Moves between items:
state | o i h
J637 | J309 J931 J721
J586 | J651 J552 J269
J804 | J16 J326 J552
J508 | J56 J351 J326
J260 | J593 J804 J593
J683 | J845 J804 J686
J951 | J829 J829 J117
J402 | J406 J886 J260
J430 | J321 J117 J651
J269 | J554 J586 J820
J686 | J804 J56 J406
J56 | J326 J485 J686
J495 | J593 J573 J857
J651 | J878 J430 J859
J878 | J859 J321 J552
J151 | J495 J53 J589
J580 | J828 J236 J199
J577 | J513 J494 J225
J77 | J577 J857 J236
J857 | J845 J495 J857
J117 | J546 J828 J430
J820 | J351 J820 J485
J554 | J820 J931 J351
J845 | J841 J573 J513
J16 | J586 J721 J931
J225 | J580 J577 J580
J829 | J236 J199 J199
J593 | J857 J260 J402
J886 | J237 J326 J402
J546 | J430 J951 J321
J841 | J494 J683 J886
J589 | J117 J430 J546
J321 | J651 J546 J878
J494 | J53 J593 J577
J199 | J117 J77 J829
J236 | J593 J77 J580
J406 | J683 J686 J845
J237 | J402 J513 J573
J351 | J485 J554 J508
J53 | J829 J828 J828
J552 | J16 J309 J586
J309 | J721 J151 J552
J859 | J637 J554 J820
J513 | J686 J845 J402
J931 | J269 J16 J554
J828 | J199 J225 J53
J326 | J686 J721 J804
J573 | J508 J237 J495
J485 | J508 J820 J56
J721 | J552 J56 J16

The rows follow the links: the fewer symbols apart two items are, the more alike their rows tend to be.

Known rows, each with its item:
[419,83,541,-308,-259,-139,-412,263,175,-406,-512,60,-147,-751,1059,16,-168,161,-558,415,-433,110,-193,196,30,37,-542,364,-736,-235,-378,233,604,-193,263,-396,-71,50,-188,259,-228,253,39,194,272,75,188,554,-106,-264,-45]: J554
[-464,296,39,635,94,504,365,117,-191,-372,646,348,0,85,-328,-290,22,460,-74,-551,32,55,274,-113,188,486,-212,-670,-333,-266,331,-511,-120,111,-468,509,171,209,66,489,183,0,155,-187,-145,208,423,-830,16,-10,-704]: J828
[254,-102,302,205,372,112,-165,374,72,270,-174,-300,-216,-415,551,-64,680,251,347,184,251,-207,167,36,-553,-477,439,-383,-428,-42,-350,552,229,-212,-233,-437,568,161,-279,-531,-7,134,381,209,184,-476,-162,1107,444,-182,-113]: J16
[253,113,-94,-521,102,-76,-280,-25,-343,71,-41,294,-222,412,-698,13,-214,-519,-148,72,-55,38,51,238,-345,303,356,159,569,598,-26,812,-95,856,259,191,-351,-272,454,-1034,-45,-293,228,-309,-312,-176,-474,-377,483,170,-109]: J406
[223,208,271,-621,14,13,-25,311,-389,-309,-478,162,-168,-222,882,-241,-572,7,-814,314,40,329,-412,590,-312,54,-668,617,-287,-137,-92,681,325,355,14,-515,-303,60,371,195,-162,211,201,-152,110,-100,134,237,-607,-274,157]: J485
[-366,206,187,473,-360,-6,174,-433,-470,220,351,122,246,56,-210,242,-539,-179,-17,-717,373,-392,317,0,445,-48,-140,-465,287,-16,570,-240,-354,-724,150,156,-47,-199,63,978,548,194,139,736,294,322,655,-75,6,59,-155]: J77
[-671,-835,-544,-134,-451,-260,78,-56,449,30,-122,171,433,624,-335,454,363,264,266,183,133,368,-202,-413,141,-490,38,73,246,-143,-99,-332,-218,83,-305,52,231,-295,76,215,-137,-183,-498,-434,-270,241,-421,-714,-953,105,143]: J546
[414,-61,589,3,82,59,-408,403,355,-81,-394,-164,-326,-759,941,-140,314,328,-101,378,-172,-172,-45,-82,-141,-229,18,-84,-751,-241,-438,388,530,-299,60,-451,364,85,-398,-166,-114,239,179,273,352,-278,127,985,378,-263,-115]: J931
[462,628,-259,-190,300,30,-142,-233,205,-120,205,-79,-411,19,-589,-310,-271,-556,62,27,-476,12,-27,1,195,823,276,326,443,338,133,-314,-191,526,265,446,-603,212,103,-809,-276,-409,-163,-423,-311,-11,-300,-500,594,115,236]: J845
[63,93,-101,499,660,394,233,367,233,287,80,-561,-253,-130,355,-459,782,270,361,102,203,58,180,-263,-306,-223,428,-338,-403,-246,-145,-9,74,-81,-554,-297,585,498,-391,-650,-139,-5,323,-7,-7,-369,-164,820,226,-155,-24]: J309

Each walk starts at a row. The symbols on each line, taken left to right, move it on to the next item.
Each answer is a row, close to the row of the item it stands for.
start [286,-356,379,56,-29,-89,-526,403,471,85,-318,-249,-171,-508,605,87,709,364,314,302,-106,-177,-10,-326,-168,-473,353,-218,-655,-226,-584,320,436,-429,-47,-360,476,-178,-437,-408,-76,102,35,219,218,-337,-141,1022,535,-137,-82]
i h h o i o -> [416,-114,631,-202,-190,-44,-467,355,347,-230,-480,-104,-236,-805,1003,27,112,290,-156,405,-309,-38,-131,-55,22,-121,-219,79,-751,-231,-543,290,607,-353,260,-359,139,-109,-344,144,-118,281,1,225,255,-105,42,759,298,-220,-140]
o o h h o -> [149,83,-100,-427,378,101,64,214,-557,302,-227,108,-140,400,-14,-117,-42,-268,-277,110,432,115,-105,500,-808,-214,219,95,249,448,13,1155,25,591,-201,-284,147,-12,475,-774,27,23,593,-96,-118,-422,-277,323,41,-77,91]
start [-335,89,439,552,-344,341,83,-112,-409,-156,546,548,60,-79,-340,184,-317,251,-133,-623,65,-255,385,19,309,242,-305,-772,-174,-132,287,-164,-98,-353,30,521,120,-111,167,902,388,193,170,385,107,335,580,-534,259,168,-664]
o i h i i o i o -> [-425,336,-157,665,230,537,538,135,-150,-292,651,-29,-54,45,-285,-432,198,463,17,-500,-7,143,336,-132,259,481,-118,-587,-370,-319,257,-617,-93,235,-600,370,181,493,12,322,59,53,97,-417,-194,136,363,-778,-49,8,-553]
i h h o o -> [-808,-602,-660,111,-172,-80,459,133,126,65,161,200,509,704,-329,68,289,275,107,15,324,399,-126,-290,127,-411,-58,-31,64,-303,107,-385,-240,224,-531,57,282,-100,159,358,-31,-107,-279,-406,-246,216,-130,-810,-1059,100,-71]
start [244,-403,387,-407,-558,-315,-601,288,602,-360,-567,-4,-40,-574,662,292,155,261,-76,531,-466,35,-300,-296,204,-240,-343,158,-543,-269,-688,116,573,-331,428,-195,129,-238,-348,218,-276,168,-358,66,246,132,-205,460,3,-102,-41]
o h o h i -> [138,-309,74,223,296,172,-237,295,257,399,-136,-282,-136,-234,429,-65,887,271,345,234,125,-114,62,-186,-377,-493,507,-343,-368,-162,-384,393,178,-118,-321,-363,595,118,-374,-747,-182,32,280,134,176,-529,-205,1017,410,-2,-109]
i o o i i i h i -> [-94,218,508,448,-319,354,-150,23,-156,-435,429,445,-17,-201,-378,180,-196,450,-36,-474,-297,-240,427,-97,454,528,-155,-788,-280,-98,183,-233,45,-132,90,630,-36,-255,41,472,157,-27,62,108,3,302,583,-719,644,102,-791]
start [209,142,31,-626,379,94,114,244,-557,-63,-261,101,-137,89,441,-209,-364,-160,-562,170,342,252,-228,720,-763,-120,-199,375,83,152,11,1075,216,696,-233,-449,-80,93,574,-497,-90,131,531,-179,-154,-344,-74,253,-412,-199,92]
o o h i o i h -> [171,-212,84,-301,265,-30,-113,111,-523,490,-232,5,-38,356,-104,202,230,-308,104,10,534,-256,118,390,-724,-404,492,-164,396,500,-45,1155,-17,427,-28,-323,163,-194,297,-845,156,-32,602,154,-38,-455,-260,663,289,37,-42]
h o h i i -> [200,-108,-9,152,617,275,51,363,-24,372,-133,-294,-106,-119,469,-342,636,175,272,167,283,-67,67,124,-634,-380,409,-324,-386,-86,-255,592,57,32,-517,-465,532,280,-148,-761,-22,82,564,32,32,-495,-123,983,314,-146,-63]
start [354,142,466,-494,-269,-147,-302,355,-30,-514,-511,261,-169,-593,1019,-5,-478,133,-734,378,-290,161,-340,317,19,9,-726,503,-486,-233,-307,323,519,-46,276,-412,-343,58,-31,444,-291,315,-47,43,238,88,147,361,-379,-267,-6]
o i o i h i i o -> [278,223,334,-550,-29,-4,-77,278,-93,-401,-438,49,-228,-409,996,-201,-472,34,-750,333,-209,236,-365,375,-149,-24,-732,588,-444,-212,-153,349,411,293,60,-423,-369,176,166,210,-222,322,22,-21,198,25,194,331,-523,-307,95]
i h i h h -> [229,373,27,-630,312,-19,171,213,-316,-259,-337,8,-236,-113,712,-406,-492,-162,-797,298,-18,452,-362,614,-418,104,-672,774,-167,-33,54,476,208,549,-74,-366,-372,301,297,38,-210,94,223,-134,-102,-49,17,119,-661,-264,308]
start [435,484,-76,-180,116,-3,-335,-246,93,-254,313,141,-359,-50,-701,-131,-257,-396,35,-54,-555,-80,13,-82,214,884,227,228,445,383,-28,-269,-78,502,476,650,-565,-91,180,-704,-201,-384,-174,-280,-318,13,-283,-602,822,102,7]
h i h o i i h -> [164,-26,-28,-563,404,132,-183,35,-544,124,-84,410,-164,457,-325,-26,-125,-264,-324,49,279,35,-4,484,-676,69,213,95,451,487,17,1110,-12,860,-33,-22,-99,-190,605,-915,-17,-147,483,-280,-264,-358,-360,-192,250,1,-59]
o i h o o o o -> [-58,-868,2,-276,-697,-483,-680,136,746,-39,-419,78,137,-56,-77,605,441,232,436,508,-265,88,-207,-575,306,-471,240,-46,-152,-92,-562,-88,200,-252,247,-31,225,-561,-223,-108,-302,-67,-621,-59,113,43,-455,-34,-8,121,12]
start [51,483,-395,431,351,-253,525,-609,152,337,173,-683,112,-99,-9,-240,-214,-602,216,-233,118,-201,-52,93,313,88,149,504,537,33,474,-820,-353,-592,255,-150,-287,551,-306,443,246,1,-167,462,239,183,232,413,-164,58,746]
o o h o h h o i -> [103,-118,41,-73,-180,-404,-139,-545,-381,585,-114,-194,314,115,-237,428,-388,-596,209,-187,377,-491,9,232,56,-427,234,145,808,447,331,272,-318,-654,527,-118,-114,-370,126,164,446,44,50,711,268,101,18,622,160,147,460]
h i h o i i h -> [148,565,-469,355,568,-109,478,-388,253,247,213,-923,2,-37,202,-451,-112,-504,138,-92,-21,-33,-134,-33,246,246,95,625,397,-183,387,-971,-394,-440,-37,-155,-355,689,-316,174,50,-176,-196,63,122,105,108,371,-261,-52,787]
start [-548,-812,-550,-126,-527,-365,-46,50,530,-45,-217,175,371,490,-337,405,422,222,325,271,-17,319,-217,-445,298,-480,94,115,25,-210,-347,-399,-19,52,-201,64,232,-356,-78,63,-275,-220,-637,-353,-218,172,-432,-635,-740,78,98]
i o h i o i h h -> [-64,-864,-116,-296,-779,-512,-471,114,751,-155,-416,128,221,-25,-134,601,369,354,322,547,-289,82,-208,-609,275,-428,71,74,-86,-98,-668,-200,246,-261,293,47,210,-567,-229,68,-309,-62,-684,-136,-7,153,-486,-165,-115,173,97]
i h i h i h o i -> [-300,-930,-312,-336,-652,-526,-329,-19,611,-93,-336,205,293,263,-338,590,390,315,351,424,-144,197,-295,-511,259,-510,216,106,63,-103,-462,-288,51,-150,127,92,161,-606,-73,52,-279,-130,-689,-271,-95,219,-506,-438,-362,177,74]
start [116,223,529,353,-397,161,-357,-61,-88,-423,406,454,-208,-324,-460,187,-257,119,-27,-410,-518,-317,382,-249,424,683,-76,-641,-260,19,-72,-372,125,-124,367,726,-202,-258,-103,281,145,-81,-150,64,3,295,298,-694,907,133,-681]
o i o h h h h -> [162,11,98,63,-245,-337,4,-615,-208,546,16,-405,338,60,-226,320,-407,-620,230,-244,221,-438,102,133,247,-337,143,156,670,292,415,-71,-413,-850,506,-84,-195,-259,-73,470,554,30,-107,774,271,130,163,543,183,154,462]
i h o i h i o h -> [467,137,-110,-422,-76,-363,-343,-567,-176,198,6,-59,-90,194,-762,214,-411,-785,194,-139,-99,-269,-3,69,63,313,345,391,851,663,182,82,-272,66,691,151,-542,-356,159,-498,193,-229,-66,241,-53,78,-313,-7,616,216,387]
